Here is a tiny trained network, its code and every weight. The questions are about switching its units off for an input and a target symbol, where a switched-off unit gives its printed mean instead of its output.

import numpy as np


def w(rows, s, z=0):
    codes = np.array(rows[::2]) - 128.0
    scale = np.full(codes.shape[1], s)
    scale[-1] = z or s
    return codes * scale


def f(y):
    return y / 2 * (1 + np.tanh(0.7978845608 * (y + 0.044715 * y**3)))


def softmax(a):
    e = np.exp(a - a.max(-1, keepdims=True))
    return e / e.sum(-1, keepdims=True)


def log_softmax(a):
    a = a - a.max(-1, keepdims=True)
    return a - np.log(np.exp(a).sum(-1, keepdims=True))


def net(x, mask):
    ids = ['ΞΣΩαβγεζηθπτφ'.index(c) for c in x.split()]
    T = len(ids)
    res = E[ids] + P[:T]
    q, k, v = (res @ M[0].T for M in (Q, K, V))
    z = softmax(np.where(np.tri(T) > 0, q @ k.T / 4**0.5, -1e9)) @ v
    res = res + np.where(mask[0], z, O[0][:, -1]) @ O[0][:, :-1]
    y = f(res @ A[0][:, :-1].T + A[0][:, -1])
    res = res + np.where(mask[1:13], y, B[0][:, -1]) @ B[0][:, :-1]
    return log_softmax(res[-1] @ U[:, :-1].T + U[:, -1])


Q, K, V, O, A, B = {}, {}, {}, {}, {}, {}
E = w([
[109,142,111,122],'Ξ',
[108,142,111,122],'Σ',
[108,145,115,114],'Ω',
[182,70,255,113],'α',
[118,152,113,130],'β',
[122,76,77,111],'γ',
[118,110,92,111],'ε',
[111,107,93,116],'ζ',
[80,90,105,156],'η',
[72,172,140,197],'θ',
[121,146,108,193],'π',
[168,145,78,170],'τ',
[148,63,192,159],'φ',
],0.03)
P = w([
[151,90,168,152],'0',
[148,98,148,155],'1',
[135,103,131,146],'2',
[121,107,111,125],'3',
[111,118,99,116],'4',
[102,127,88,107],'5',
[96,128,75,93],'6',
[88,136,67,85],'7',
[79,145,59,79],'8',
[78,149,50,83],'9',
[81,150,45,107],'10',
[95,156,50,160],'11',
[118,147,75,217],'12',
[149,111,110,248],'13',
],0.016)
Q[0] = w([
[128,136,137,181],'h0',
[244,125,251,118],'h0',
[145,79,111,204],'h0',
[101,180,10,128],'h0',
],0.012)
K[0] = w([
[199,123,113,135],'h0',
[151,72,253,79],'h0',
[133,112,148,183],'h0',
[57,131,2,154],'h0',
],0.015)
V[0] = w([
[6,56,166,150],'h0',
[167,57,103,150],'h0',
[55,104,155,120],'h0',
[102,186,178,194],'h0',
],0.016)
O[0] = w([
[23,50,155,194,176],'h0',
[77,173,11,193,168],'h0',
[96,74,169,167,101],'h0',
[50,183,178,48,254],'h0',
],0.011,0.0081)
A[0] = w([
[91,92,70,106,109],'n0',
[242,108,152,129,251],'n1',
[127,227,113,127,160],'n2',
[208,196,53,105,118],'n3',
[156,198,18,122,81],'n4',
[46,89,133,132,158],'n5',
[179,216,200,181,152],'n6',
[102,183,65,147,156],'n7',
[80,193,5,117,153],'n8',
[39,176,100,1,169],'n9',
[196,47,220,190,211],'n10',
[40,114,167,166,162],'n11',
],0.0092,0.02)
B[0] = w([
[159,183,155,139,147],'n0',
[224,248,157,205,152],'n1',
[148,101,92,94,200],'n2',
[76,91,143,116,163],'n3',
[53,150,152,108,166],'n4',
[168,125,121,96,216],'n5',
[172,142,146,75,146],'n6',
[124,92,146,123,213],'n7',
[103,98,128,164,251],'n8',
[135,177,74,134,240],'n9',
[48,187,250,123,147],'n10',
[181,96,106,105,229],'n11',
],0.012,0.024)
U = w([
[38,184,140,138,48],'Ξ',
[131,141,147,118,255],'Σ',
[132,146,164,111,43],'Ω',
[134,119,185,2,107],'α',
[84,60,185,124,171],'β',
[142,144,140,219,40],'γ',
[153,175,204,103,142],'ε',
[169,139,160,179,124],'ζ',
[180,170,148,200,94],'η',
[137,144,161,107,18],'θ',
[186,102,46,93,182],'π',
[137,144,166,108,57],'τ',
[241,226,152,126,95],'φ',
],0.008,0.0063)

Each question gives the input, a string of symbols that net reads in full, and the target symbol t.
The units are the heads (4 rows each of Q, K, V and O) and the neurons (one row each of A and B). Each row of codes is followed by its name. A weight is (code - 128) times the scale printed after its matrix; where a second scale follows, it is the last column's (O, A, B and U).
mask holds one flag per unit, heads first, then neurons. A switched-off unit (its flag False) gives its mean, the last column of its rows in O or B, instead of its output. The means were averaged over made-up inputs and are rounded, as every weight is.
A unit's drop is (log p(t) with every unit on - log p(t) with that unit switched off) / (log p(t) with every unit on - log p(t) with every unit switched off).
The circuit of an input: a set's keep is (log p(t) with only the set's units on - log p(t) with every unit switched off) / (log p(t) with every unit on - log p(t) with every unit switched off). Starting from the 12 units with the biggest drops (on a tie, the unit counted first), units are removed one at a time, each time the one whose removal leaves the highest keep (on an exact tie, the one counted first), for as long as the keep stays at least 0.8.
units of the circuit, in order: the units of the circuit, biggest drop first
top k neurons: the k neurons with the biggest drops, biggest first
drop of u: that unit's drop, to one decimal
input η ζ Σ, target β: units of the circuit, in order	(h0 n9)
input Ω η Ω π π π Σ Ω π Ω τ γ, target Ξ: units of the circuit, in order	(n4 h0 n11)
input θ γ Ω θ Σ β β π π π θ Ω γ, target α: units of the circuit, in order	(h0 n8)
input β π ε π η β π ε β π β τ π Ω, target Ξ: top 4 neurons	(n4 n3 n11 n5)
input β β Ω, target φ: top 2 neurons	(n1 n8)
input π Σ α π β β θ α Ω β Ω π φ, target β: units of the circuit, in order	(n9)
input η Ω η β η β θ Ω β, target α: top 3 neurons	(n8 n1 n10)
input η θ Ω, target α: units of the circuit, in order	(h0 n8 n5)
input π π π φ, target β: top 2 neurons	(n10 n9)
input β ζ π β π Σ θ, target π: top 2 neurons	(n11 n9)
input π Ω η π θ Σ τ π ζ, target Ξ: units of the circuit, in order	(h0 n11 n4 n5)
input Ω Ω β Ξ, target φ: units of the circuit, in order	(h0 n1 n8)
input π π Ξ π π θ θ η η β β, target β: top 3 neurons	(n9 n10 n1)
input η ε η ε, target β: top 3 neurons	(n10 n9 n1)
input Ω π π θ ζ π π θ τ θ τ β π, target Ξ: units of the circuit, in order	(h0 n4 n11)
input ζ β β β π β β ε β β ε Ω τ, target Ξ: units of the circuit, in order	(n4 h0)
input π π Ξ π Σ Σ β τ Ω π, target Ξ: units of the circuit, in order	(h0 n11 n4)
input θ α β π π β ζ θ α γ β β γ π, target π: top neuron	(n2)
input π β Σ β θ β Ω, target α: top 2 neurons	(n8 n1)
input ζ τ π γ, target Ξ: top 2 neurons	(n11 n4)
input β Ω β π β θ β π β Σ ζ η ε ζ, target β: top 2 neurons	(n10 n9)
input β Ω π β β τ η, target Ξ: top 2 neurons	(n4 n3)
input π π π, target π: drop of n7	0.0
input π π β γ β, target γ: drop of n2	0.1
